B:
1: [-145 -105   15  265   -5 -144   33  117 -108  -13 -103  -84 -136  -39
  151 -238 -142  242 -214  -80 -115 -147   26]
2: [-275  134  329  -39 -119   35 -184  138  -36  205  295  173 -227 -265
  -62 -200 -276  185  -76  139 -532 -454    7]
3: [ 122  -66   36 -306  274  -35 -121  -28  -28  -54   36  132  391   -3
 -168   12   33   -9  245  179  463  231 -317]
4: [ 235 -288   12  442 -459 -148   22 -346  191 -194  -80   54 -257 -127
  -40 -355  228  361  -44  -50  201  -34   53]
5: [  20   18   75 -167   25   45 -299 -150  221  158  137  203  182  -95
  -84   39  -86  -58  272  316   45  -34 -179]
6: [  23   -4   37   24 -114   32 -218 -103  128   85  109  123  -78   17
   21  171  -71  -93   62   49   41 -194   11]
7: [  66  122  104  -42  -54  110  -76 -317  -21  122  125  166   -1  -65
 -104  -43 -100  105   54  169  -36   14   99]
8: [ 120  -38  -43  241  -35  -19  148 -276 -184  -51 -114  -39  -71   85
   44 -146  -22  233 -176  -75  161  148  180]
9: [ 279 -103  -83  -21    6  -62   -4 -341  108 -182 -159  135  187 -111
 -173  -98  170  195  207  100  447  275  -52]
10: [  75  -19 -134 -419  538  -78  -88  254 -143 -181 -142   47  431  125
  -65  415  -12 -213  179 -102  647  184 -241]
11: [-237  129   41  202 -127  -29 -108  -85  165  146  -97  101 -236 -353
   64 -234 -265  313  -49  155 -595 -321  235]
12: [ 145  111  -25 -277  313   61    1 -196 -152  -28  -44  124  312   12
 -156  104  -43   32  149  113  353  286  -23]
13: [ 47 -37  60 -11  19 -37 -37  -8 -86 -64  34  69 -17  -7 -42  16 -17  77
 -32 -64 179 -54 -18]
14: [ -31 -113 -133  369  -50 -166   91 -111   32  -92 -315  -75 -123 -120
  140 -276  -61  349 -142  -46  -60   -6  152]
15: [ 306  -54  -11 -139  148    9   89 -198 -241 -194   -5   68  190  164
 -156  128  136   22   21 -121  660  301  -38]
16: [ -20  134 -147  345   41   94  127 -353 -215  197 -150 -124 -127  248
  266   35 -268   76 -287  -32 -131   92  404]
17: [  47  -36  255  -51  -99   92 -165  -44 -166  168  419   93  -37  235
  -30   71  -76 -138  -68   42  171 -124 -156]
18: [-116  116  -14 -152  231   43 -193   55   -4  161   23   75  126   46
   68  233 -239 -148   73  106  -22  -93  -27]
19: [ 184 -106 -243  117  124 -107   62 -254   66 -184 -358   -1  168  -20
   18  -20   73  171   81   -8  388  278   57]
20: [ 185  -39  -89  -70  171  -14   36 -149 -133 -127 -103   37  167  113
  -52  143   45    5   35  -74  473  214    1]
21: [  45 -174  177  -83  -91 -100 -168  204   -9 -124  205  115  -53  -15
 -102   44   73  -15   22 -114  295 -230 -247]
22: [116 -38 -81 -70 166 -28 -49 -99 -35 -62 -93  52 174  72 -14 121  -7 -13
  77   8 357 140 -50]
23: [ -52 -139  179  164 -382  -67 -306  -28  324   66  191  175 -242 -211
  -24 -144   -5   99   84  121 -178 -411 -109]
24: [ -59 -220    4   63  -92 -249 -164  305  211 -255 -124   81 -128 -263
  -26  -25   73  141   46 -157  119 -335 -154]
25: [   1   23   87 -240  117   44 -267   51   49   98  187  156  146   55
  -58  253  -89 -200  166  109  195 -110 -187]
26: [  29 -137 -142  -79  203 -141 -184   28  221  -68 -202   63  289  -84
   14   32   -2    7  250  153  302   94 -243]
27: [-104 -210 -226  602 -167 -250   46  -97  220  -82 -450 -140 -228 -184
  282 -375  -81  413 -165  -31 -227 -110  184]
28: [  69   -1 -181   55  175  -43  -16 -258   84    0 -267   25  216  -55
   42  -65  -73  147  119  171  146  234   39]
29: [ -59  147  126 -156  119   63  -50   22 -185   50  115  121  -12  -41
  -78   94 -163   42  -49  -12  -35 -122   68]
30: [  15  134  -94 -328  410  113 -224  -24  -53  177   38   76  366  249
   56  479 -204 -368  177  143  313  131 -113]
31: [ 226 -183  -14  212 -191  -87   30 -303   57 -147  -77   54  -38  -38
  -65 -216  153  251   13    2  312  123   -2]
32: [ -88  -71  -19  202 -145 -119 -142  -82  270    6 -147   90 -105 -289
   36 -231  -78  260   70  140 -221 -191   30]
33: [-187  108   97  251  -44    6   78  -71 -199  146    1  -24 -235  -75
  115 -268 -277  300 -280    6 -416 -172  246]
34: [ 291 -127   16  -16  -27   22  -61 -380   14  -15   72  103  216  125
 -110  -60  124   31  151  165  500  302 -147]
35: [ 160 -104   -7  171 -159  -58  -10 -274   79  -91  -66   80  -50  -90
  -60 -170   81  225   29   34  180   57   39]
36: [ -89 -116  135   10 -139 -104 -261  167  189    2  125  133 -104 -166
  -26  -28  -41   32   75   39  -40 -348 -175]
37: [  92 -107 -259   18  117 -105 -185  -48  267 -102 -270   44  149   10
   89  286   18 -122  195   -3  350   17  -51]
38: [ -75   -9  265  120 -160  -66   84  -32 -168  -50  103  105 -204 -303
 -155 -495  -66  492 -154   24 -237 -154   48]
39: [ 142   38 -223  -86  264  -57   47 -179    6 -179 -338   65  217  -94
  -62  118    7  123  130   -9  337  248  102]
40: [ -63  315    9 -355  342  110  -57  -45 -139   52  -43  184  157 -160
 -144  241 -228   16  109   75  -62   -3  162]
41: [-167   26  -75  135    2  -55 -205  -63  254  147 -138   64  -21 -181
  127  -66 -216  100   79  204 -291 -173   50]
42: [-106   15  138 -144  182  -73  -17  226 -199  -59   49   66   48 -118
  -87  -89 -117  160  -52  -38   40 -107 -104]
43: [ 116 -190  137   98  -51  -44    2  -13 -224  -24  189  -27   -3  249
   15  -73   39   18 -144  -90  391   46 -173]
44: [  36  -52 -109  260    1 -111  144 -136  -84 -136 -276  -48  -99  -91
   63 -193  -34  325 -154 -109   47   51  199]
45: [  -1 -233  -61 -187  193 -201 -270  405  150 -188  -57   56  188   24
   17  302   60 -209  176 -114  498 -160 -379]
46: [ 179 -272  -75 -294  148 -103 -410  220  263 -118   91  124  336  222
  -23  527  161 -473  350  -14  806  -36 -508]
47: [   6  -14 -150  316 -194    6 -193 -406  365  186 -147   63  -74  -69
  171  -46 -125   67  104  251 -192  -60  158]
48: [  -9  -57  -57   48  163 -116   39  -11  -65  -92 -194   -2  112 -101
    2 -172  -59  236   -8   22  118   99  -24]
49: [ -13   11   41  277  -84  -32  156 -172 -210  -16  -73  -29 -205  -39
   45 -259 -104  335 -253  -85 -110  -22  235]
50: [ -58  -68 -193  140   36 -170 -103    6  267 -121 -359   42  -16 -263
   71  -21  -54  185   97    9  -34 -117   75]
51: [-208   26    1  232   15  -72  -17    7  -15  110 -127  -28 -118 -142
  146 -242 -248  256 -142   72 -350 -162  121]
52: [  49 -210   22  416 -356 -136  -39 -213  194  -52  -79   29 -242 -159
   52 -364   53  334  -67   40  -64 -136   41]
53: [  97 -199   51  544 -451  -96   31 -466  180   21  -66   24 -247 -178
   41 -610   54  494  -88  180 -161    9  111]
54: [  16  191  213 -237    7  119  -97  -87 -133   52  235  228  -46 -118
 -210  101 -102   44   33   39  -31 -148   76]
55: [-202  118   76 -267  342  -60  -84  235 -101   11  -52  108  188 -241
  -83  -68 -221  149   84  119 -117  -78 -108]
56: [ 353  -25 -134   98   13   48  169 -414 -216 -170 -115    3   23  243
  -46  172  127   47  -92 -197  576  314  219]
57: [ -75   47  -61  230   -2  -76  100 -105  -66  -47 -229   -9 -155 -172
   68 -195 -135  335 -156  -57 -184  -64  255]
58: [ -66   96   54 -197   93    0 -180   93   52   -9   31  173    9 -172
  -92  181 -113  -12  105   14  -17 -215   -2]
59: [-193 -148  155  205 -265 -146 -229  247  176   15  113   68 -305 -189
   80 -130  -91  121  -82  -50 -252 -518  -87]
60: [  27 -251  194 -156 -161  -74 -495  130  374   83  336  213  131  -28
  -77   74   70 -225  330  243  275 -255 -532]
61: [ -74    1 -231  135  236  -80  -25  -46   31   25 -316  -72  114   37
  197   73 -177   47  -20   28   44   71   90]
62: [  34 -179  205 -197  -20  -87 -258  205   59  -52  258  155   99  -23
 -134   22   68  -73  148   50  322 -168 -396]
63: [-115    9  -52 -186  359  -98  -71  353 -162  -97 -103   -6  125   37
   49  260 -149  -85  -33 -167  211 -105  -91]
64: [-182  -71   62  235 -270 -101 -275   -5  366  118    0  118 -224 -300
   84 -200 -135  179   63  178 -402 -410  -13]
65: [  43   76  -58   94  -15   90 -130 -378  114  209  -12   81   67   41
   73   18 -154    6   89  246  -47   74  105]
66: [  80  -42   21   79   65  -19   81 -141 -210  -23  -15  -14   37  104
    7 -108  -45  145 -110  -25  216  133   27]
67: [ -86 -108 -179  233   65 -147  -72   38  123  -26 -266  -65  -21  -20
  203   -4 -120   83  -47  -28    4  -85   36]
68: [-235  350    1 -238  335   64  -31   94 -156   81 -117  124   16 -245
  -44  160 -347  109  -25   23 -354 -172  264]
69: [  51  -15  -79  -20   82  -76  -52 -114  102 -105 -188  102   90 -184
  -71  -44   -9  175  125   63  128   45   19]
70: [  -4 -117 -145  251   -3 -170   56   46    1 -195 -292  -55 -137  -73
  107  -30  -15  204 -138 -217  108  -96  136]
71: [ 101  -54  -35   54   92  -57   75  -98 -145 -112 -109    5   50   36
  -15  -50    3  154  -63  -76  270  125   37]
72: [  79 -120   63  225 -293  -82 -115 -396  325   24  -55  167  -30 -350
 -106 -501   47  415  184  348 -133   23  -42]

[-140 -199 -102 -212  310   95   99  -17 -183  -24 -119  247   61 -239
   57  -16   40  171  333  -77  -29  132  118  126  225  -91 -239   95
  -46 -191  105]	44
[ -13   60  -61   30  -38  -51   17   11   84  -60   27   53   55   27
  -15   -1  -67 -119  -87  -67  -29  105  -29   88  -24   80   65   99
   66    3   77]	63
[-105   34    0  -76  230   33  103  -99  -85  -58  114  246  119 -168
  -65  158 -133  -11   33  -98 -207  128 -122  206  -29  127   36  -31
  -39  -78  -50]	4
[ -67  -78   44  128  -99  -36  -38  -27   33  -89 -188  -22 -100   56
  136 -192   10  -32  -53    1  188    5   81  -60   18  -15    9   60
  101  -97   71]	65
[-37  21 -49   8  41 -32  28 -36  23 -54  23  92  64 -23 -17  33 -76 -89
 -46 -63 -31  83 -44  90 -15  83  32  63  41 -30  31]	13
[ -95 -129  -24   -5  241  100  -46 -108  -96   29  -41  -65    4   -4
  -50   35   87   23  -17   36   43  -46   47  -74   20   58   35   18
  -53   20 -154]	69
[ -37 -131    4   48   45   66  -24  -69  -94  -16  -91  -14  -14   93
   91  -70   51  -51  -56   50  106  -33    8  -93   59   43   19   15
   -9  -87   35]	54
[ -62 -246   -2  -20   93  171 -201 -187 -144  100  -22 -227   41  155
   51  -92  217 -162   21   88  148  -99  110  -95   63   73   94   85
  -14   -2   80]	5
[ -43    5 -101  -98  249  157   55    9  -53   41  126   30   82   -3
 -124  146   66   18  -19  -11 -240  126  -33   72   47  117  110   62
 -110   68  -52]	38
[-108  -59  -20   56  114   23  -50  -32   46  -27 -112  -92  -71  -17
  -33  -57   75   49  -25   -5   80    9  117  -49   -6    6   45   81
   34   53 -121]	28
[-63  42 -28  55 -41 -47   9  32 113 -81 -66  30 -32 -18   7 -76 -26 -22
 -36 -72  14 117  54  70 -12  17  44 113  89  -3  44]	22
[ 102   22  -47   96  -66  122  199  207  -31  -74  -84  109  -94  240
  137  -54   16   65 -228   91 -104  118 -106 -154  141   45   68   -1
 -110 -108  109]	2
[-58  39 -53  15  48 -26  19   3  72 -55  -3  45  21 -34 -41   9 -36 -36
 -41 -68 -42 105  11  85 -19  57  55  89  45  20  -4]	35
[ -97  -93 -107 -113  254  110   40    5  -66    9  -39   54   25  -96
  -50   33   85  105  120  -30  -79  102   91   46  114   -4  -43  103
  -57   -7  -23]	48
[ -27 -106  -79  -22  193  210   -7   41  -66   62  -35 -139  -48  128
  -36   -2  204   78  -55   93  -59   29   81 -134  113   40   95   80
 -120   72  -65]	55
[  33   69  -96  -42   59   70   63   26    5   -1  163   67  123   82
  -68  119  -29 -125 -115  -30 -206  138 -111  101    9  158  133   68
  -49   31   73]	24
[  -4 -589 -266 -120  490   73   49  -78 -457   83 -460   74   15  -14
  170  -29  145  242  176  199  580 -339  144 -516  408 -209 -597   -8
 -176 -277 -165]	68
[ -65  -63  -85    5  160  -12   -5  -46   -8  -20  -62    6   27  -40
  -49   32   -4    4  -25  -22   75   -1   40  -32   17   28  -32   66
   10   14 -107]	10
[ -63   39  -13  150   31    5  111  163  117 -117 -218    6 -216   24
   24 -106   35  219 -137   19   18   92   90 -128   37  -50   38   44
    2   19 -151]	12
[  -3  379  -32  276 -132 -344  -61  -84  400 -128  187  -79   79   28
 -285  202 -320 -313 -493 -147   -7    7 -202  107 -434  274  304   32
  210  287 -345]	66
[   2  -79 -121 -164  140  100  126   18 -155  -12   55  245  150  -34
   56   58  -24  -36  116  -45 -149  157  -68  132  173   50  -92   69
  -73 -165  229]	21
[ -15  -95   17   59   -5  107   -1    0  -65  -24  -82  -19  -50  137
  110 -102   78  -25  -79   61   36   27   15  -87   81   42   68   28
  -25  -81   87]	58
[ -16  170  -74   64   38  -89  203  142  123 -143  -25  231  -19  -71
  -46   75 -173   83 -137  -91 -148  186  -97   81  -19   49   11   31
   15  -23  -67]	27
[-184  -65   47  -13  274   50   28 -112  -65  -55  -68   91  -35 -181
  -45   37  -12  125   67  -49  -43   40   41   62  -18   33   13  -20
  -16  -36 -184]	19
[-101  -55  -73  -10  184   60  -21    3   28   -3  -74  -63  -41  -45
  -76   -5   93   84   16  -14   -4   52  122  -15   31    2   29  102
   -6   75 -120]	9
[ -41 -274  -64 -188  145  166  128    3 -300  -24 -139  295   70  -59
  242 -113   56   75  284   -1    6  114   35   50  326  -79 -247   53
  -86 -348  350]	46
[ -19 -169  -20    9   52  164    7   20 -126    5 -131  -25  -57  133
  135 -122  145   34   -1   83   58   20   66 -124  162   -8    4   52
  -60 -107  118]	11
[ -43 -116   31   23  -79  -16 -105 -174  -71  -25   -8   12   90   62
  117  -98  -25 -249    0  -27  139  -17  -15   60    0   85   29   58
   97 -126  203]	6
[   0 -303  -75 -161  159  274   99   43 -320   36 -137  147   19   86
  233 -120  180   95  200   96   -6   76   60  -81  356  -61 -158   54
 -154 -278  310]	64
[ -49  -15  -72  -60  182    4   37 -100  -70  -15   96  131  143  -65
  -71  142  -90  -93  -24  -57  -78   49 -102  101  -17  125   12   17
  -21  -30  -41]	52
[-123  -36  -48  -80  138  -72 -139 -248    0   10  136   15  206 -142
 -120  101  -80 -240   75 -133   20   14   -3  219 -112  134   41   98
  106   34   -1]	49
[-121   25   73  123 -138 -250   23  -97   93 -203 -170  235  -20 -167
  128 -142 -248  -85   13 -156  193   59   -6  148  -86  -15  -99   28
  226 -193   83]	16
